In the rows, zero is written as 128.
Each row of numbers stands for one node and depends on some of the facts below. Use the named rows to name the rest.

Known rows:
[124 133 129 125 132 111  97 118 122 102 154 158 137 137 154 146 135 148
 113 129 119 141 138 150 135 112 113 166 151 123 139 132 115 120] : vodras
[123 118 134  84 125 133 152  94 139  63 155 167 153 169  95  81 133  86
 141 123 143 119 160 103 129 153 160  67  89 151 136  84 174 187] : kubreklir
[143 116 120 117 141 120 103 123 106 128 121 125 117 112 155 120 145 150
 129 136 150 122 122 138 120 120 129 169 119 128 151 139 105 149] : kebro
[153 121 139 127 136 118 115 141 111 139 122 111 111 120 153  97 114 113
 111 123 124 115 109 162 134 142 125 114 114 121 107 140  88 102] : refudro
[141 139 126 121 128 121 102 124 122 126 134 122 126 140 153 126 113 141
 120 121 125 134 117 139 132 131 121 149 139 145 123 133 139 111] : noplon
[113  96 145 172 147 122 150 141  87 128 127  89 121  88  75 153  70 106
 113 126 154 112 131 135 160 155 137 112 158 121 101 142  78 165] : lopil
[ 74 134 114 116 133 167 101 122 119 144 139 176 156 134  95  65 120  78
 116 129 154 110  21 136 165 166 127  87 101 144 186 126  47 110] : plegraskos
[100 145 129 154 108 109 147 109 186 170 139 111 131 158 143 146  96 174
 146 118  67 159 112  91  85 149 154 134 125 153  80 143 156  76] : skosi
[152 145 147  82 126 135 128 100  97 110 131 171 170 152 131  63 145  87
 126 110 131 138 101 152 116 144 127 111  80 137 151 102 158 122] : zosi
[155 134 155  80 120 138 115  98  92  89 135 167 157 147 147  62 158  84
 121 108 141 133 121 138 133 134 127 117  77 119 169 101 159 147] : ladrom
[174 146 121 126 133 185 123 188 137 104  79 124 101  87 114 154 138  75
  71 124 104 112 102 142 187 158  99 136 104 102 118 146 139  80] : petil
[109 115 129 126 144 139 155 120 181 118 169 146 105 131  83 124 125 137
 109 154 147  98 158 130 121 149 136  81 135 112  79 119  74 137] : bruvatrom
[138 123 132 122 131 118 115 133 114 124 131 123 118 140 161 113 124 132
 122 121 134 125 114 131 153 132 137 115 124 114 115 134  89 128] : flutroklus
[119 155 130 137 131 159 168 117 111 176 115 178 202 139  92 112 147 115
 174  66 136 154  57 130 132 128 137 125  90 103 169 139 143 142] : vofli
[147 137 105 124 135 193 146 194 157  72  88 102 120  97  75 211 155  78
 109 133  91 106 168  86 178 144 114 154 152 111 122 142 234 153] : grutran
[164 120 109 129 129 113 106 149 136 148 114 111 121 134 183 149 127 162
 123 139  74  99 104 138 134 126 167 143  78 115 106 159 143 135] : gadril
[122 137 136 132 131 134 135 142 119 160 124 134 124 115 137 116 128 137
 140 110 110 140 105 148 103 119 112 120 116 114 111 131 104  87] : todes
[139 133 144  79 136 140 105 104 101  88 145 193 159 165 130  72 171  88
 108 123 132 142 125 169 132 131 123 125  79 110 164 103 134 127] : stostal
[111 107 135 111 106 109 140 102 175  97 143 122 111 141 106 139 117 133
 126 163 110 137 177  73  95 132 154  84 105 157  92 100 150 161] : bidrigros
[150 121 120 120 132 125 105 136 111 129 134 116 120 139 165 114 128 139
 113 114 131 124 124 135 140 133 131 132 123 111 135 139 109 127] : pedris
[ 75  85 131 165 149 123 133 117 155  95 170 122 124 143  79 160  83 118
 116 121 152 115 158 109 169 148 148  91 212 119  94 124  64 176] : dremol

Facts:
bato ρ [vodras]
bidrigros ρ [malezel]
bruvatrom ρ [tisu]
dolis ρ [sope]
doso ρ [gadril]
drostis ρ [zodatrom]
favam ρ [stostal]
gobe ρ [zifekla]
malezel ρ [bidrigros]
plegraskos ρ [gobe]
plobil ρ [lopil]
sope ρ [dolis]
stostal ρ [drine]
tisu ρ [zoflar]
vodras ρ [grutran]
zifekla ρ [gobe]
Λ petil <- bastin
Λ plegraskos <- bastin,grubam
Λ dolis <- bastin,noplon
Λ lopil <- bastin
Λ refudro <- bastin
Λ pladrel <- bato
Λ kebro <- bato,malezel,skedra,sope
Λ doso <- bato,zifekla
Λ stostal <- bato,drine
Λ todes <- drostis,pliski
Λ padrok <- fabizom,pliski,skosi
Λ grutran <- fitran
Λ zoflar <- fitran,malezel,zifekla
Λ graza <- grubam,plekle
Λ bruvatrom <- grubam
Λ kubreklir <- malezel,vodras
Λ pedris <- malezel,noplon
Λ zodatrom <- mosku
Λ gadril <- noplon
Λ dremol <- noplon,skedra
Λ flutroklus <- noplon
Λ depir <- plekle,pliski
Λ sukli <- plekle,vofli
Λ brakar <- skedra
Λ tisu <- skedra
Λ trekibri <- sope
Λ gobe <- vodras
Λ sudo <- vofli
Λ staski <- vofli
Λ ladrom <- zifekla
{bidrigros,muzes} Σ 450
{brakar,dremol,favam,ligir,lopil,sope} Σ 430
{doso,drostis,fabizom,gobe,grubam,malezel,pladrel,trekibri} Σ 196
{drine,plegraskos,vofli} Σ 211
{gadril,padrok,tisu,zodatrom} Σ 203
{kubreklir,ladrom,stostal,zifekla,zosi} Σ 590
{plekle,sudo} Σ 675
{plobil,skosi} Σ 7
{bato} ζ sope
{bidrigros} ζ flutroklus
{brakar,doso,grutran} ζ petil
{bruvatrom} ζ bidrigros
{dolis} ζ refudro
{dremol,kubreklir} ζ skosi
{drostis} ζ sukli
{gobe} ζ noplon
{lopil} ζ favam
{malezel,plekle} ζ fitran
{muzes} ζ bato
{padrok} ζ stuflu
{pladrel} ζ rugen
{sope} ζ kebro
{trekibri} ζ pliski
ε (each to the one after it):
drostis zodatrom
fabizom lopil plobil
gadril doso
grutran bato vodras
malezel bidrigros
muzes grubam
plekle favam stostal drine
skosi ladrom
sope dolis
vofli padrok
zifekla sudo dremol gobe plegraskos
zoflar tisu bruvatrom brakar

Which node is each row?
A row may be one of the nodes named above.
[122 149 134 134 131 156 175 117 109 158 127 182 206 145 102 104 145 113
 179  61 137 146  53 129 129 130 146 116  87  96 164 133 142 143]  vofli
[140 157 138 151 115 117 171 114 168 162 138 125 132 134  86 123 128 147
 157 147 142 139 138 109  87 119 123 125 169 170  94 128 168  99]  drostis
[127 131 129 138 130 111 181 128 175 130 138 114 128 163 103 103 122 110
 162 128 135 128 197 101  92  98 117  70 161 160  83  92 178 116]  plekle
[114 136 127 120 123 102 112  95 132 114 158 118 136 169 163 133 119 146
 134 100 111 138 149 109 138 120 130 128 145 141 123 123 141 138]  fitran
[ 99 144 137 150 111 110 143 103 185 177 133 112 136 155 142 145  96 180
 151 109  53 166 116  93  89 149 159 127 121 153  81 135 144  72]  skosi
[147 155 133 153 112 122 180  99 180 166 140 116 145 138  89 123 129 148
 168 145 135 136 149 117 103 125 120 123 160 169  94 127 164 106]  drostis
[132 110 100 157 161 115 137  79  98 149 122  88 146  56  64 149 133 177
 179 165 217 111 132 133  83 142 144 221 225 179 134 150 131 219]  sope
[141 128 118 120 139 100 136  64 114 113 136 118 111  63  82 145 164 196
 171 192 212 111 164 141  63 140 128 192 167 190 141 110 128 208]  bato
[158 142 146  81 125 126 126 108  99 111 127 172 166 149 138  58 144  87
 135 103 132 135  96 155 116 138 121 120  76 129 152  91 167 113]  zosi
[132 108 153 120 125 141 153 186 103 171  95 130 112 126 161 106 162 116
 138 118 155 146 162 122 100  65  95 101  99  64 143 111 125  93]  sudo
[124 121 119 150 104  97 149 104 179 122 149  98 134 183 106 136 107 132
 138 138 133 120 174  89 136 120 145  94 160 163 110 111 184 166]  malezel
[161 114 107 111 129 118 132  97 172 132 116 100 122 104  92 106 160 151
 153 186 151 120 148 100  54 127 149 145 130 157 106 122 182 169]  muzes
[134 129 130 133 129 124 181 130 166 139 136 110 115 160 103  95 129 109
 170 131 131 121 207 104  87 106 123  64 169 144  79  98 180 114]  plekle
[104 128 123 125 113 109 118 104 129 106 158 130 131 174 162 138 117 139
 134  96 115 142 152 109 138 108 128 129 144 139 128 117 136 139]  fitran
[152 124 120 127 134 110 116 139 105 128  92 102 137 143 166 129 131 126
 133  83 112 129 130 126 144 107 156 149 130 101 131 135 165 157]  zoflar
[ 77 130 102 155 145 192 117 175 156  67  94 118 102  84  27 209 133  72
  81 142 127 102 137  93 226 147 100 165 203 113 137 149 115 127]  brakar
[162 153 135 156 106 112 136 125 127 185 124 127 155 136 133 125 118 121
 159 117 118 159 115 138 101 104 106 137 147 154 117 134 170  62]  fabizom
[ 87 147 129 127 120 111  93  71  65  96 142 196 193 177  90 118 116  87
 116 108 119 129  71 156 166 121 144 155 131 136 194 119 123 133]  drine
[106 131 140 132 122 115 100 128 177 137 159 144 115 130 150 150 143 191
  92 155 105 157 109 128 120 149 145 162 112 105 117 154  84  95]  plobil
[120  96 140 169 140 125 146 148  94 122 123  94 118  85  79 164  65  98
 116 125 142 111 136 129 157 153 139 118 155 122  98 138  85 180]  lopil
[ 69  97  90 129 131 128  89 139 176 122 127 119 104 138 110 115 127  97
 113 185 154 111 154  86 141 122 125  90 177 153 172 111 113 132]  gobe
[100 138 122 133 118 132 147 132 156 138 143 127  96 103 121 177 123 178
 155 173  84 122 142 126  76 153 141 106  84 153 102 124 143 129]  padrok
[129 116 131 137 130 126 145 127 118 102 137 112  93 110 101 131 122 127
 120 144 135 105 148 136 136 150 136 111 123 144 109 123 111 165]  dolis
[158 148 125 133 111 190 151 185 175  77 103 120  93  95  62 199 174  98
  88 161 149 129 179  77 196 143  95 144 120 124 137 124 180 137]  doso
[151 143  97  89 133 148  96  92 143 106 124 140 179 155 173  60 137  79
 148  87 145 152  99 124 113 161 122 108 112 165 189  97 211 128]  zifekla
[142 111 108 161 155 115 144  69  96 151 121  92 143  61  71 162 130 166
 181 162 221 107 130 136  90 139 132 219 231 171 134 148 127 214]  sope
[147 133 152 152 108 108 123 147 112 165 130 122 127 113 143 111 107 116
 123 132 127 146 122 150 126 108 107 120 120 132 129 125 124  86]  grubam
[102 142 139 153 114 101 143 110 184 172 140 119 133 150 146 151  92 173
 139 117  58 163 117 101  92 146 153 133 125 151  77 140 159  80]  skosi

The same nodes again, as new rows of numbers:
Named rows:
[134 131 140 163 106 129 148  96 146 136 128 118 127 125 152 122 133 166
 108 152 132 129 119] : dolis
[129 153 126 155 104 128 154  95 147 134 127 119 125 131 118 126 138 127
 107 148 129 130 113] : drostis
[126 114 157 125 110 154 151  97 152 130 130 116 126 124 133 146 132 127
 106 146 125 132 117] : sukli
[135 128 151 132 103 137 139  97 146 140 129 111 127 129 137 134 134 147
 114 152 120 130 117] : todes
[130 107 157 121 113 128 138  95 146 129 122 120 126 122 118 196 141 128
 124 149 119 128 118] : skosi
[136 120 158 140 101 139 149 107 146 171 131 126 126 137 133 124 143 146
 123 149 121 133 116] : bruvatrom
[126 150 120 154 144 128 143 103 149 126 139 134 129 123 148 132 156 207
 137 153 117 156 126] : muzes
[128 105 189 135 116 133 136  97 146 141 128 118 127 145 120 171 132 119
 104 151 118 126 118] : fitran
[127 114 139 140 106 137 139  95 146 128 130 117 127 139 130 130 139 128
 111 150 120 129 118] : mosku
[133 113 161 123 111 150 142  97 149 131 126 117 127 123 134 146 141 136
 108 150 127 129 118] : rugen
[134 140 163 167 100 153 185  96 148 164 129 109 125 139 115 129 133 160
 105 173 120 128 115] : doso
[131 158 126 129 105 133 154  97 145 134 133 116 128 136 120 132 141 158
 120 152 140 131 117] : gobe
[126 118 180 172 134 127 156 100 146 128 126 118 142 123 115 145 136 170
 121 155 117 141 125] : zodatrom
[138 126 162 164 103 128 141  98 148 143 131 132 132 131 133 126 129 122
 107 149 129 152 119] : plegraskos
[149 103 131 206 102 127 177  94 146 137 125 114 127 130 119 138 130 176
 117 184 117 153 120] : brakar
[127 115 130 126 125 137 178  96 153 130 132 116 145 123 120 122 136 170
 141 149 118 152 119] : drine
[128 131 128 147 109 137 166  96 160 128 133 117 128 127 117 129 139 130
 117 149 126 142 120] : vofli
[132 124 145 131 103 140 140  96 146 134 128 118 126 128 138 133 138 143
 113 152 119 129 118] : depir
[140 107 121 142 133 127 148 100 146 128 147 182 126 123 120 129 244 157
 122 151 120 143 119] : sope
[132 121 149 145 105 136 155  97 148 133 131 113 128 126 147 124 143 138
 108 150 125 131 118] : graza
[163 105 192 141 101 146 136  93 149 142 126 114 126 127 116 154 125 125
 104 150 121 127 117] : petil

Name these rows:
A row may be one of the nodes named above.
[125 125 121 185 121 126 193  97 156 125 128 115 125 123 121 158 137 141
 163 149 116 160 141]  plekle
[126 105 156 156 121 130 146  98 148 136 127 116 127 137 120 162 153 145
 113 157 118 132 117]  zifekla
[131 157 126 129 104 134 153  99 146 137 131 115 125 133 122 131 140 155
 116 151 140 132 117]  gobe
[138 124 160 140 100 137 152 104 146 168 130 124 125 135 133 126 132 147
 126 151 119 132 118]  bruvatrom
[123 109 133 171 104 126 140  99 145 136 127 119 126 132 144 126 136 168
 122 151 120 131 116]  kubreklir
[128 133 131 144 109 136 167  95 159 128 134 118 126 124 118 132 139 124
 121 149 124 142 120]  vofli
[132 158 125 155 104 128 152  95 147 129 129 118 127 127 118 126 142 130
 109 152 130 129 115]  drostis
[139 123 155 144 102 137 151 108 147 168 131 126 126 135 131 131 128 146
 125 150 121 135 119]  bruvatrom
[132 157 122 127 105 132 156  97 146 134 131 114 128 129 124 132 142 155
 120 152 141 133 120]  gobe
[156 108 163 126 120 129 134 107 146 129 155 184 128 125 132 126 208 143
 118 152 146 128 117]  kebro
[131 109 146 146 105 127 141  97 146 139 127 118 129 122 138 131 138 173
 116 151 122 133 118]  zosi
[129 157 124 155 104 129 153  95 148 127 130 112 124 130 118 126 143 128
 107 154 128 131 112]  drostis
[127 123 168 153 103 128 147 104 146 145 129 115 132 135 120 162 127 140
 139 150 120 129 128]  plobil
[129 121 133 126 134 133 140 108 146 128 129 142 140 123 137 122 157 188
 112 149 119 131 115]  bato
[125 143 137 161 102 148 184  95 155 130 129 107 125 146 120 128 153 137
 108 158 118 127 118]  grutran
[128 123 171 150 103 128 144 104 146 143 125 112 130 129 119 162 131 147
 139 152 121 131 128]  plobil
[131 106 170 153 107 132 135 101 145 151 126 113 124 127 134 136 137 178
 118 156 118 130 117]  ladrom
[131 106 138 148 123 131 147  98 149 129 129 116 130 122 118 134 141 199
 122 152 118 153 134]  bidrigros
[136 141 151 157 107 125 135  96 146 132 127 118 133 126 117 143 140 194
 137 169 121 140 118]  padrok
[131 135 126 181 106 126 138  96 146 128 145 120 127 170 117 131 185 123
 108 163 134 127 116]  malezel
[148 142 125 128 104 129 136  93 146 130 128 115 122 125 119 138 144 130
 107 149 136 128 115]  fabizom
[129 118 149 181 107 137 152  96 145 128 127 118 125 125 132 126 164 197
 115 162 123 146 118]  lopil
[132 115 135 163 103 134 141  96 146 130 126 116 126 160 130 141 138 129
 107 151 119 128 122]  vodras
[129 112 172 145 106 131 139 102 145 149 128 116 128 126 135 137 138 189
 118 155 120 130 116]  ladrom

